Here is a tiny trained network, its code and every weight. The questions are about switching its units off for an input and a target symbol, where a switched-off unit gives its printed mean instead of its output.

import numpy as np


def w(rows, s, z=0):
    codes = np.array(rows[::2]) - 128.0
    scale = np.full(codes.shape[1], s)
    scale[-1] = z or s
    return codes * scale


def f(y):
    return y / 2 * (1 + np.tanh(0.7978845608 * (y + 0.044715 * y**3)))


def softmax(a):
    e = np.exp(a - a.max(-1, keepdims=True))
    return e / e.sum(-1, keepdims=True)


def log_softmax(a):
    a = a - a.max(-1, keepdims=True)
    return a - np.log(np.exp(a).sum(-1, keepdims=True))


def net(x, mask):
    ids = ['ΠΣαβγζηω'.index(c) for c in x.split()]
    T = len(ids)
    res = E[ids] + P[:T]
    u = 0
    for l in range(3):
        q, k, v = (res @ M[l].T for M in (Q, K, V))
        z = softmax(np.where(np.tri(T) > 0, q @ k.T / 2**0.5, -1e9)) @ v
        res = res + np.where(mask[u], z, O[l][:, -1]) @ O[l][:, :-1]
        u += 1
        y = f(res @ A[l][:, :-1].T + A[l][:, -1])
        res = res + np.where(mask[u : u + 8], y, B[l][:, -1]) @ B[l][:, :-1]
        u += 8
    return log_softmax(res[-1] @ U[:, :-1].T + U[:, -1])


Q, K, V, O, A, B = {}, {}, {}, {}, {}, {}
E = w([
[77,50,123],'Π',
[200,239,37],'Σ',
[170,141,198],'α',
[154,216,59],'β',
[165,180,122],'γ',
[94,3,171],'ζ',
[50,54,82],'η',
[180,103,88],'ω',
],0.015)
P = w([
[139,60,241],'0',
[45,214,90],'1',
[44,155,163],'2',
[36,157,162],'3',
[22,198,166],'4',
[4,179,156],'5',
[32,140,186],'6',
[31,138,178],'7',
[43,168,155],'8',
[127,31,205],'9',
[91,76,147],'10',
[134,21,157],'11',
],0.0033)
Q[0] = w([
[91,182,196],'0.h0',
[211,252,13],'0.h0',
],0.0041)
K[0] = w([
[207,155,4],'0.h0',
[214,245,255],'0.h0',
],0.0043)
V[0] = w([
[185,254,200],'0.h0',
[203,104,69],'0.h0',
],0.0088)
O[0] = w([
[255,106,155,3],'0.h0',
[125,47,93,155],'0.h0',
],0.0092,0.0043)
A[0] = w([
[113,221,189,215],'0.n0',
[124,183,108,196],'0.n1',
[129,82,139,93],'0.n2',
[184,86,72,253],'0.n3',
[127,146,152,59],'0.n4',
[7,95,98,74],'0.n5',
[126,149,153,156],'0.n6',
[67,87,205,100],'0.n7',
],0.011,0.004)
B[0] = w([
[186,16,124,140],'0.n0',
[82,141,173,149],'0.n1',
[157,89,64,132],'0.n2',
[37,164,139,180],'0.n3',
[254,119,107,116],'0.n4',
[126,218,126,255],'0.n5',
[126,70,106,127],'0.n6',
[133,187,75,183],'0.n7',
],0.007,0.011)
Q[1] = w([
[192,131,213],'1.h0',
[116,14,254],'1.h0',
],0.0076)
K[1] = w([
[2,110,165],'1.h0',
[203,235,175],'1.h0',
],0.007)
V[1] = w([
[63,140,101],'1.h0',
[175,254,147],'1.h0',
],0.0095)
O[1] = w([
[64,64,104,254],'1.h0',
[82,72,2,171],'1.h0',
],0.017,0.006)
A[1] = w([
[87,254,133,81],'1.n0',
[141,182,180,60],'1.n1',
[56,67,121,127],'1.n2',
[167,49,184,141],'1.n3',
[93,17,139,243],'1.n4',
[61,61,40,181],'1.n5',
[210,173,49,3],'1.n6',
[102,70,159,35],'1.n7',
],0.0082,0.0055)
B[1] = w([
[222,51,145,162],'1.n0',
[135,119,73,128],'1.n1',
[167,136,190,195],'1.n2',
[254,184,106,129],'1.n3',
[144,194,167,191],'1.n4',
[200,204,132,254],'1.n5',
[209,96,114,126],'1.n6',
[151,109,123,128],'1.n7',
],0.0065,0.021)
Q[2] = w([
[201,32,115],'2.h0',
[253,99,85],'2.h0',
],0.0058)
K[2] = w([
[76,8,140],'2.h0',
[133,161,50],'2.h0',
],0.011)
V[2] = w([
[97,45,233],'2.h0',
[129,61,2],'2.h0',
],0.0059)
O[2] = w([
[173,244,103,8],'2.h0',
[37,191,161,101],'2.h0',
],0.011,0.012)
A[2] = w([
[200,82,152,253],'2.n0',
[157,102,157,108],'2.n1',
[132,238,206,211],'2.n2',
[254,89,203,23],'2.n3',
[127,94,254,130],'2.n4',
[162,129,98,150],'2.n5',
[74,197,153,167],'2.n6',
[45,44,204,66],'2.n7',
],0.0087,0.0052)
B[2] = w([
[131,156,116,225],'2.n0',
[87,160,133,133],'2.n1',
[254,194,145,175],'2.n2',
[94,58,139,172],'2.n3',
[137,151,91,169],'2.n4',
[92,53,126,141],'2.n5',
[101,237,188,148],'2.n6',
[222,148,152,255],'2.n7',
],0.0077,0.0066)
U = w([
[132,99,102,54],'Π',
[105,137,254,197],'Σ',
[164,91,4,46],'α',
[94,145,192,156],'β',
[97,157,129,213],'γ',
[105,118,137,135],'ζ',
[149,54,193,2],'η',
[217,142,67,193],'ω',
],0.0096,0.0034)

Each question gives the input, a string of symbols that net reads in full, and the target symbol t.
The units are the heads (2 rows each of Q, K, V and O) and the neurons (one row each of A and B). Each row of codes is followed by its name. A weight is (code - 128) times the scale printed after its matrix; where a second scale follows, it is the last column's (O, A, B and U).
mask holds one flag per unit, layer by layer, with each layer's heads first. A switched-off unit (its flag False) gives its mean, the last column of its rows in O or B, instead of its output. The means were averaged over made-up inputs and are rounded, as every weight is.
A unit's drop is (log p(t) with every unit on - log p(t) with that unit switched off) / (log p(t) with every unit on - log p(t) with every unit switched off).
The circuit of an input: a set's keep is (log p(t) with only the set's units on - log p(t) with every unit switched off) / (log p(t) with every unit on - log p(t) with every unit switched off). Starting from the 12 units with the biggest drops (on a tie, the unit counted first), units are removed one at a time, each time the one whose removal leaves the highest keep (on an exact tie, the one counted first), for as long as the keep stays at least 0.8.
units of the circuit, in order: the units of the circuit, biggest drop first
most important unit: the unit with the biggest drop
top k neurons: the k neurons with the biggest drops, biggest first
top k neurons in layer l: the k neurons of layer l with the biggest drops, biggest first
input ζ η ζ ω ζ ω Σ, target α: units of the circuit, in order -> 0.h0, 0.n5, 1.h0
input ω η ω Π ω η γ, target ω: units of the circuit, in order -> 1.h0, 2.h0, 0.n5
input η η η, target γ: most important unit -> 0.n5
input Σ η η ω ω ω ω ω ω Σ ω, target Σ: units of the circuit, in order -> 2.h0, 1.h0, 1.n5
input ω ω Σ η ω η α, target ω: top 4 neurons -> 0.n5, 1.n5, 1.n4, 1.n0
input ω η Π, target ω: top 4 neurons -> 1.n0, 0.n5, 0.n7, 2.n2
input ω Σ η, target ω: units of the circuit, in order -> 0.n5, 1.h0, 2.h0, 0.h0
input η Π ω ω Σ α α α γ ω γ, target η: top 4 neurons -> 1.n5, 0.n5, 0.n7, 1.n4
input Σ Σ α η ω ω η, target Σ: top 2 neurons -> 2.n6, 2.n7
input Σ ω Σ, target Σ: units of the circuit, in order -> 1.h0, 2.h0, 0.h0
input ω η Π ζ ζ, target ω: top 3 neurons -> 1.n0, 0.n5, 2.n2
input η η Σ ω α, target η: top 2 neurons -> 1.n5, 0.n5
input α ω ζ ζ ω Σ, target α: top 4 neurons -> 0.n5, 0.n0, 0.n7, 1.n3
input Σ Π ω ω, target Σ: units of the circuit, in order -> 2.h0, 1.h0
input ω η Σ ζ, target ω: units of the circuit, in order -> 1.h0, 2.h0, 0.n5, 0.n7
input α ω ζ, target α: units of the circuit, in order -> 1.h0
input Π η ζ η Π, target γ: top 4 neurons -> 0.n5, 0.n7, 2.n6, 1.n0
input η ζ η ω Σ η ω η ω, target η: top 3 neurons in layer 1 -> 1.n5, 1.n2, 1.n4
input η Π α Π, target η: top 3 neurons in layer 0 -> 0.n5, 0.n0, 0.n7
input η ω ω ω ω ζ ω η η γ β, target η: top 3 neurons -> 1.n5, 0.n5, 1.n4
input ω ω ζ ω η Π β α Σ η η, target ω: top neuron -> 1.n0
